Here is a tiny trained network, its code and every weight. The questions are about switching its units off for an input and a class, where a switched-off unit gives its printed mean instead of its output.

import numpy as np


def w(rows, s, z=0):
    codes = np.array(rows[::2]) - 128.0
    scale = np.full(codes.shape[1], s)
    scale[-1] = z or s
    return codes * scale


def f(y):
    return np.maximum(y, 0)


def log_softmax(a):
    a = a - a.max(-1, keepdims=True)
    return a - np.log(np.exp(a).sum(-1, keepdims=True))


def net(x, mask):
    res = np.array(x, float).reshape(1, 4) / 4 @ E
    y = f(res @ A[0][:, :-1].T + A[0][:, -1])
    res = res + np.where(mask, y, B[0][:, -1]) @ B[0][:, :-1]
    return log_softmax(res[-1] @ U[:, :-1].T + U[:, -1])


A, B = {}, {}
E = w([
[144,136,100,250,148,92,130,92,49],'x0',
[71,150,150,105,143,29,92,85,117],'x1',
[60,160,153,118,133,158,200,28,109],'x2',
[116,80,54,46,186,113,117,124,59],'x3',
],0.012)
A[0] = w([
[86,156,134,152,48,189,192,76,115,71],'N1',
[122,192,166,62,109,136,70,111,177,45],'N2',
[145,142,144,176,130,81,148,117,240,73],'N3',
[155,121,144,152,103,62,74,144,140,111],'N4',
[101,114,193,105,106,148,95,155,149,85],'N5',
[137,116,136,72,103,237,146,136,184,71],'N6',
[108,163,157,77,126,136,103,136,191,18],'N7',
[153,171,111,125,97,79,4,136,129,107],'N8',
[102,134,128,200,130,131,61,229,179,121],'N9',
[116,106,144,42,110,157,147,128,250,5],'N10',
[92,205,223,184,75,90,144,218,162,28],'N11',
[136,250,199,174,81,209,117,102,170,110],'N12',
[2,154,154,133,134,49,164,114,148,172],'N13',
[144,148,104,200,147,141,119,107,54,34],'N14',
[89,173,193,99,52,187,138,108,72,103],'N15',
[166,116,111,107,84,135,84,234,164,98],'N16',
[80,105,117,78,136,169,209,96,112,114],'N17',
[137,158,153,223,126,114,117,117,99,40],'N18',
],0.0085,0.0024)
B[0] = w([
[145,31,202,162,129,183,121,108,86,219],'N1',
[135,132,87,192,51,118,143,131,235,201],'N2',
[203,213,84,27,231,92,83,189,53,196],'N3',
[64,91,155,238,113,218,180,71,137,195],'N4',
[126,105,66,136,99,75,163,134,158,178],'N5',
[57,172,121,200,127,48,124,100,171,219],'N6',
[192,87,117,153,3,93,124,97,178,192],'N7',
[114,101,218,176,210,207,127,155,125,212],'N8',
[153,89,210,139,135,156,172,86,85,221],'N9',
[199,142,98,118,73,71,44,59,179,238],'N10',
[29,86,71,51,242,20,47,199,67,231],'N11',
[51,169,149,41,177,79,75,161,29,254],'N12',
[47,225,194,176,165,213,152,157,183,237],'N13',
[102,78,93,146,112,40,124,133,230,215],'N14',
[177,101,130,200,168,166,98,112,74,193],'N15',
[37,111,188,141,161,183,96,98,136,238],'N16',
[23,55,110,85,161,177,9,163,96,215],'N17',
[97,58,32,133,22,44,115,33,142,214],'N18',
],0.0055,0.0096)
U = w([
[110,140,32,1,199,60,90,227,27,92],'0',
[157,111,76,175,14,38,132,48,162,65],'1',
[108,152,151,148,134,164,136,154,111,253],'2',
[121,101,247,155,132,221,119,114,97,40],'3',
[202,203,161,106,111,136,178,113,84,178],'4',
],0.0076,0.0061)

Each question gives the input, the list of numbers given to net, and the class t.
The units are the neurons (one row each of A and B). Each row of codes is followed by its name. A weight is (code - 128) times the scale printed after its matrix; where a second scale follows, it is the last column's (A, B and U).
mask holds one flag per neuron, in row order. A switched-off neuron (its flag False) gives its mean, the last column of its row in B, instead of its output. The means were averaged over made-up inputs and are rounded, as every weight is.
A unit's drop is (log p(t) with every unit on - log p(t) with that unit switched off) / (log p(t) with every unit on - log p(t) with every unit switched off).
The circuit of an input: a set's keep is (log p(t) with only the set's units on - log p(t) with every unit switched off) / (log p(t) with every unit on - log p(t) with every unit switched off). Starting from the 12 units with the biggest drops (on a tie, the unit counted first), units are removed one at a time, each time the one whose removal leaves the highest keep (on an exact tie, the one counted first), for as long as the keep stays at least 0.8.
units of the circuit, in order: the units of the circuit, biggest drop first
most important unit: the unit with the biggest drop
top k neurons: the k neurons with the biggest drops, biggest first
drop when u is switched off: that unit's drop, to one decimal
input [1,2,-5,-8], class 0: most important unit -> N11
input [-5,5,-5,-6], class 0: top 4 neurons -> N11, N3, N12, N1
input [4,0,1,-6], class 0: units of the circuit, in order -> N11, N12
input [3,2,-8,-6], class 3: top 2 neurons -> N4, N9
input [-6,4,1,-8], class 0: top 3 neurons -> N11, N12, N3
input [-7,-6,3,-6], class 1: top 4 neurons -> N10, N6, N7, N2
input [4,7,7,-8], class 0: units of the circuit, in order -> N11, N12
input [6,7,-5,-4], class 2: top 2 neurons -> N8, N4
input [-8,0,1,-8], class 0: top 3 neurons -> N11, N12, N3
input [7,-5,6,-8], class 0: units of the circuit, in order -> N12, N11
input [-7,-5,3,2], class 1: units of the circuit, in order -> N10, N6
input [3,-1,7,6], class 3: top 4 neurons -> N11, N12, N3, N1
input [-3,8,4,7], class 2: top 4 neurons -> N13, N11, N12, N3
input [-5,2,-8,-4], class 3: units of the circuit, in order -> N16
input [1,2,6,2], class 3: top 2 neurons -> N11, N1
input [2,5,-4,1], class 2: top 2 neurons -> N1, N16
input [3,-2,-7,-4], class 3: top 4 neurons -> N9, N4, N16, N8
input [1,1,-1,2], class 4: top 3 neurons -> N11, N12, N17
input [-4,3,5,3], class 3: top 2 neurons -> N11, N13
input [4,-4,-8,-4], class 3: units of the circuit, in order -> N9
input [-6,1,-5,-2], class 1: drop when N7 is switched off -> 0.2
input [5,2,-1,3], class 1: drop when N14 is switched off -> 0.2
input [3,4,6,4], class 3: drop when N5 is switched off -> 0.1
